Below are the code and all the weights of a small trained network. Each question names an input and a class and asks about switching units off, where a switched-off unit gives its printed mean instead of its output.

import numpy as np


def w(rows, s, z=0):
    codes = np.array(rows[::2]) - 128.0
    scale = np.full(codes.shape[1], s)
    scale[-1] = z or s
    return codes * scale


def norm(h):
    return h / np.sqrt((h * h).mean(-1, keepdims=True) + 1e-5)


def f(y):
    return y / 2 * (1 + np.tanh(0.7978845608 * (y + 0.044715 * y**3)))


def log_softmax(a):
    a = a - a.max(-1, keepdims=True)
    return a - np.log(np.exp(a).sum(-1, keepdims=True))


def net(x, mask):
    res = np.array(x, float).reshape(1, 7) / 4 @ E
    u = 0
    for l in range(2):
        y = f(norm(res) @ A[l][:, :-1].T + A[l][:, -1])
        res = res + np.where(mask[u : u + 15], y, B[l][:, -1]) @ B[l][:, :-1]
        u += 15
    return log_softmax(norm(res)[-1] @ U[:, :-1].T + U[:, -1])


A, B = {}, {}
E = w([
[156,117,104,195,115,196,25,73,158,164],'x0',
[119,121,129,128,134,130,128,128,128,128],'x1',
[57,157,143,122,11,172,123,175,135,106],'x2',
[195,111,185,80,142,252,183,120,116,132],'x3',
[172,80,119,141,141,134,87,210,75,29],'x4',
[140,140,129,134,124,125,131,135,130,136],'x5',
[93,217,95,133,196,175,117,156,180,77],'x6',
],0.0038)
A[0] = w([
[154,59,105,108,53,107,117,106,79,179,94],'L0N1',
[101,161,154,101,143,78,198,137,87,94,70],'L0N2',
[105,211,74,111,180,176,99,145,138,114,85],'L0N3',
[154,113,131,147,132,131,90,155,92,69,84],'L0N4',
[67,131,150,116,48,163,101,170,146,119,67],'L0N5',
[103,189,137,117,117,115,158,70,155,174,84],'L0N6',
[184,113,144,118,134,101,57,188,120,60,95],'L0N7',
[108,173,146,95,126,98,122,56,166,183,97],'L0N8',
[60,121,144,125,78,168,110,180,127,147,90],'L0N9',
[167,97,140,120,253,86,104,114,137,161,6],'L0N10',
[99,126,86,167,118,60,116,103,161,103,53],'L0N11',
[174,102,131,99,128,228,198,95,155,114,84],'L0N12',
[140,141,128,182,122,173,35,85,118,145,33],'L0N13',
[91,115,147,105,147,133,91,112,118,110,127],'L0N14',
[87,143,114,150,120,50,79,130,145,129,45],'L0N15',
],0.0063,0.0021)
B[0] = w([
[119,142,199,181,145,133,114,116,203,98,241],'L0N1',
[169,124,85,87,141,152,105,123,237,169,225],'L0N2',
[138,82,239,187,93,79,136,97,170,127,221],'L0N3',
[98,105,99,155,133,140,149,141,121,171,195],'L0N4',
[184,150,92,148,116,130,161,75,116,125,209],'L0N5',
[117,64,87,172,141,166,147,186,88,108,215],'L0N6',
[70,98,93,193,156,163,168,124,104,185,247],'L0N7',
[100,89,89,191,152,155,164,164,95,138,231],'L0N8',
[161,147,96,129,124,130,133,91,112,109,184],'L0N9',
[164,190,92,144,35,136,153,77,114,80,253],'L0N10',
[141,176,153,100,125,119,85,149,98,164,194],'L0N11',
[100,191,123,129,128,80,42,156,86,186,249],'L0N12',
[131,113,78,3,161,121,151,141,202,123,228],'L0N13',
[209,126,121,148,94,133,129,183,154,154,131],'L0N14',
[126,177,167,92,131,138,77,132,87,164,207],'L0N15',
],0.011,0.0026)
A[1] = w([
[88,89,124,149,143,140,136,94,86,143,140],'L1N1',
[148,105,114,51,135,84,183,173,138,111,99],'L1N2',
[155,101,124,143,140,169,188,111,169,94,101],'L1N3',
[114,84,86,2,149,120,128,135,214,99,43],'L1N4',
[107,161,148,159,127,90,180,166,101,135,101],'L1N5',
[133,100,151,128,214,97,149,108,123,142,49],'L1N6',
[122,183,194,59,160,160,70,159,26,156,82],'L1N7',
[188,168,85,136,119,110,159,46,78,82,9],'L1N8',
[74,56,102,144,169,155,144,161,68,65,75],'L1N9',
[77,107,128,126,84,146,116,170,178,132,107],'L1N10',
[134,177,81,116,48,137,156,58,74,32,2],'L1N11',
[99,126,232,159,153,105,137,106,157,50,95],'L1N12',
[111,70,223,134,104,96,130,98,140,71,54],'L1N13',
[85,144,108,134,153,61,106,97,108,114,111],'L1N14',
[105,130,131,123,204,132,120,132,138,131,98],'L1N15',
],0.008,0.0017)
B[1] = w([
[114,119,97,51,131,110,207,185,141,60,194],'L1N1',
[110,103,115,154,147,165,64,84,166,117,144],'L1N2',
[122,154,152,94,115,94,77,154,82,143,221],'L1N3',
[136,63,79,58,151,183,66,64,184,101,232],'L1N4',
[137,77,118,105,129,160,87,94,141,125,180],'L1N5',
[144,181,125,147,109,173,120,130,111,100,134],'L1N6',
[63,172,148,85,89,41,43,175,95,110,240],'L1N7',
[193,164,122,146,64,157,160,107,93,71,252],'L1N8',
[62,111,97,146,113,149,197,125,105,204,199],'L1N9',
[168,135,131,112,162,122,165,105,71,78,172],'L1N10',
[254,172,104,160,107,123,172,91,53,90,248],'L1N11',
[156,108,221,154,199,109,183,139,164,145,186],'L1N12',
[106,181,197,189,197,145,157,142,196,116,158],'L1N13',
[133,160,183,58,98,172,115,165,89,116,147],'L1N14',
[130,115,159,127,41,104,158,96,125,99,153],'L1N15',
],0.0097,0.0032)
U = w([
[223,191,94,161,68,137,164,95,63,79,253],'0',
[55,182,156,83,99,65,25,190,84,149,184],'1',
[45,49,64,162,142,166,231,180,95,160,57],'2',
[144,72,88,58,171,171,73,73,224,110,31],'3',
[136,137,254,191,189,109,163,136,191,116,56],'4',
],0.008,0.00036)

Each question gives the input, the list of numbers given to net, and the class t.
The units are the neurons (one row each of A and B). Each row of codes is followed by its name. A weight is (code - 128) times the scale printed after its matrix; where a second scale follows, it is the last column's (A, B and U).
mask holds one flag per neuron, layer by layer. A switched-off neuron (its flag False) gives its mean, the last column of its row in B, instead of its output. The means were averaged over made-up inputs and are rounded, as every weight is.
A unit's drop is (log p(t) with every unit on - log p(t) with that unit switched off) / (log p(t) with every unit on - log p(t) with every unit switched off).
The circuit of an input: a set's keep is (log p(t) with only the set's units on - log p(t) with every unit switched off) / (log p(t) with every unit on - log p(t) with every unit switched off). Starting from the 12 units with the biggest drops (on a tie, the unit counted first), units are removed one at a time, each time the one whose removal leaves the highest keep (on an exact tie, the one counted first), for as long as the keep stays at least 0.8.
circuit, biggest first: the units of the circuit, biggest drop first
top k neurons: the k neurons with the biggest drops, biggest first
top k neurons in layer l: the k neurons of layer l with the biggest drops, biggest first
input [2,0,1,7,-7,-6,4], class 1: circuit, biggest first -> (L0N12)
input [-4,6,4,-7,-8,1,-3], class 2: top 2 neurons -> (L0N8, L0N6)
input [2,1,2,7,8,-6,-8], class 2: circuit, biggest first -> (L0N7, L1N9)
input [7,1,-2,2,4,-5,-8], class 4: top 2 neurons in layer 1 -> (L1N13, L1N12)
input [-5,-1,8,-8,-3,-6,-3], class 0: top 2 neurons -> (L0N5, L0N9)
input [-8,3,-4,-7,-4,-3,-7], class 3: top 2 neurons -> (L0N2, L0N12)
input [6,7,3,0,-5,7,-2], class 3: top 2 neurons -> (L0N13, L1N4)
input [-7,0,-7,-1,-8,2,-3], class 2: top 4 neurons -> (L0N8, L0N6, L0N13, L0N5)
input [-2,7,3,-6,-8,3,-7], class 2: top 2 neurons in layer 0 -> (L0N8, L0N6)
input [0,-3,5,7,5,-2,7], class 1: top 2 neurons in layer 0 -> (L0N12, L0N10)
input [5,8,-4,1,-3,-7,-4], class 3: top 4 neurons in layer 0 -> (L0N13, L0N5, L0N3, L0N9)
input [5,-7,5,3,7,-6,7], class 2: top 4 neurons -> (L0N7, L0N10, L0N4, L0N1)
input [-7,-3,6,4,6,-4,-8], class 4: top 2 neurons in layer 0 -> (L0N1, L0N13)
input [-5,-1,-4,1,4,-2,-7], class 4: top 2 neurons -> (L0N1, L0N13)
input [1,-6,6,-5,-2,-2,-8], class 4: top 2 neurons -> (L0N1, L0N10)
input [3,0,-3,1,2,-7,6], class 4: top neuron -> (L0N3)
input [8,-2,2,5,-6,7,-1], class 3: top 2 neurons in layer 0 -> (L0N13, L0N7)
input [1,8,-1,7,-7,0,4], class 1: top 2 neurons -> (L0N12, L1N7)
input [5,-2,3,-5,-6,0,2], class 2: top 2 neurons -> (L0N8, L0N6)
input [8,-3,-7,-5,2,5,-6], class 3: circuit, biggest first -> (L0N13)
input [-7,6,-1,4,8,8,-7], class 2: top 2 neurons -> (L0N7, L0N13)
input [7,-2,3,8,3,8,-2], class 1: top 2 neurons in layer 0 -> (L0N12, L0N2)
input [8,-1,5,-5,-2,-8,1], class 3: top 2 neurons -> (L0N13, L0N10)
input [7,3,0,-8,-3,6,-6], class 1: top 4 neurons in layer 0 -> (L0N15, L0N11, L0N2, L0N3)
input [1,-6,7,8,-8,-5,-4], class 1: top 2 neurons in layer 0 -> (L0N12, L0N10)
input [3,0,1,5,-7,-2,-6], class 2: top 3 neurons -> (L0N8, L0N6, L0N3)
input [-8,8,5,0,0,2,2], class 3: circuit, biggest first -> (L0N2)
